Here is a tiny trained network, its code and every weight. The questions are about switching its units off for an input and a class, where a switched-off unit gives its printed mean instead of its output.

import numpy as np


def w(rows, s, z=0):
    codes = np.array(rows[::2]) - 128.0
    scale = np.full(codes.shape[1], s)
    scale[-1] = z or s
    return codes * scale


def f(y):
    return y / 2 * (1 + np.tanh(0.7978845608 * (y + 0.044715 * y**3)))


def log_softmax(a):
    a = a - a.max(-1, keepdims=True)
    return a - np.log(np.exp(a).sum(-1, keepdims=True))


def net(x, mask):
    res = np.array(x, float).reshape(1, 3) / 4 @ E
    y = f(res @ A[0][:, :-1].T + A[0][:, -1])
    res = res + np.where(mask, y, B[0][:, -1]) @ B[0][:, :-1]
    return log_softmax(res[-1] @ U[:, :-1].T + U[:, -1])


A, B = {}, {}
E = w([
[133,133,65,107,184,79,63,102,201,130,253,115],'x0',
[129,126,102,140,80,143,185,184,88,119,132,130],'x1',
[144,114,186,139,69,165,167,92,172,209,114,36],'x2',
],0.0068)
A[0] = w([
[126,135,97,136,174,111,109,144,96,69,129,214,201],'neuron 0',
[130,127,155,132,44,150,201,129,118,161,60,80,236],'neuron 1',
[123,134,88,131,92,132,174,165,85,94,169,160,144],'neuron 2',
[130,128,157,124,184,120,66,95,171,138,106,119,252],'neuron 3',
[131,128,121,131,149,115,96,110,178,152,240,89,121],'neuron 4',
[132,124,83,123,161,108,98,131,141,112,253,142,234],'neuron 5',
],0.023,0.0019)
B[0] = w([
[112,75,46,49,139,157,77,138,3,110,144,122,224],'neuron 0',
[144,124,225,180,38,151,215,169,121,153,130,76,253],'neuron 1',
[208,103,66,137,144,56,195,96,184,150,115,169,177],'neuron 2',
[132,148,179,135,152,106,95,42,209,145,113,143,190],'neuron 3',
[97,121,51,97,136,180,69,143,220,146,218,52,233],'neuron 4',
[66,210,58,191,141,135,124,185,178,61,105,164,250],'neuron 5',
],0.019,0.018)
U = w([
[148,187,229,155,187,62,100,29,187,157,88,164,195],'0',
[150,132,253,190,65,147,197,173,95,159,99,99,172],'1',
[113,128,216,76,181,125,60,40,94,130,81,156,154],'2',
[116,126,165,120,102,178,113,114,179,188,191,51,1],'3',
[112,108,84,52,179,119,94,148,25,83,111,180,135],'4',
[60,208,83,144,170,159,85,163,200,90,179,125,106],'5',
[186,96,100,122,109,70,198,152,104,145,110,159,99],'6',
],0.006,0.0028)

Each question gives the input, the list of numbers given to net, and the class t.
The units are the neurons (one row each of A and B). Each row of codes is followed by its name. A weight is (code - 128) times the scale printed after its matrix; where a second scale follows, it is the last column's (A, B and U).
mask holds one flag per neuron, in row order. A switched-off neuron (its flag False) gives its mean, the last column of its row in B, instead of its output. The means were averaged over made-up inputs and are rounded, as every weight is.
A unit's drop is (log p(t) with every unit on - log p(t) with that unit switched off) / (log p(t) with every unit on - log p(t) with every unit switched off).
The circuit of an input: a set's keep is (log p(t) with only the set's units on - log p(t) with every unit switched off) / (log p(t) with every unit on - log p(t) with every unit switched off). Starting from all 6 units, units are removed one at a time, each time the one whose removal leaves the highest keep (on an exact tie, the one counted first), for as long as the keep stays at least 0.8.
units of the circuit, in order: the units of the circuit, biggest drop first
unit that matters most: the unit with the biggest drop
k most important neurons: the k neurons with the biggest drops, biggest first
drop of u: that unit's drop, to one decimal
input [2,-2,7], class 3: unit that matters most => neuron 5
input [2,6,-4], class 4: 3 most important neurons => [neuron 0; neuron 1; neuron 4]
input [-4,-6,-1], class 0: units of the circuit, in order => [neuron 1; neuron 4; neuron 0]
input [1,-2,-4], class 4: units of the circuit, in order => [neuron 0; neuron 4]
input [0,5,-5], class 4: 2 most important neurons => [neuron 0; neuron 1]
input [1,0,3], class 3: 2 most important neurons => [neuron 5; neuron 1]
input [0,-4,-4], class 4: 2 most important neurons => [neuron 0; neuron 4]
input [-6,6,-4], class 6: 2 most important neurons => [neuron 2; neuron 0]
input [1,-8,8], class 3: 2 most important neurons => [neuron 5; neuron 4]
input [1,8,0], class 6: drop of neuron 2 => 0.4
input [-1,-3,5], class 1: drop of neuron 4 => 0.1
input [-3,3,-2], class 6: drop of neuron 2 => 0.3
input [1,3,-7], class 4: drop of neuron 0 => 0.2
input [-8,8,-2], class 1: units of the circuit, in order => [neuron 1]
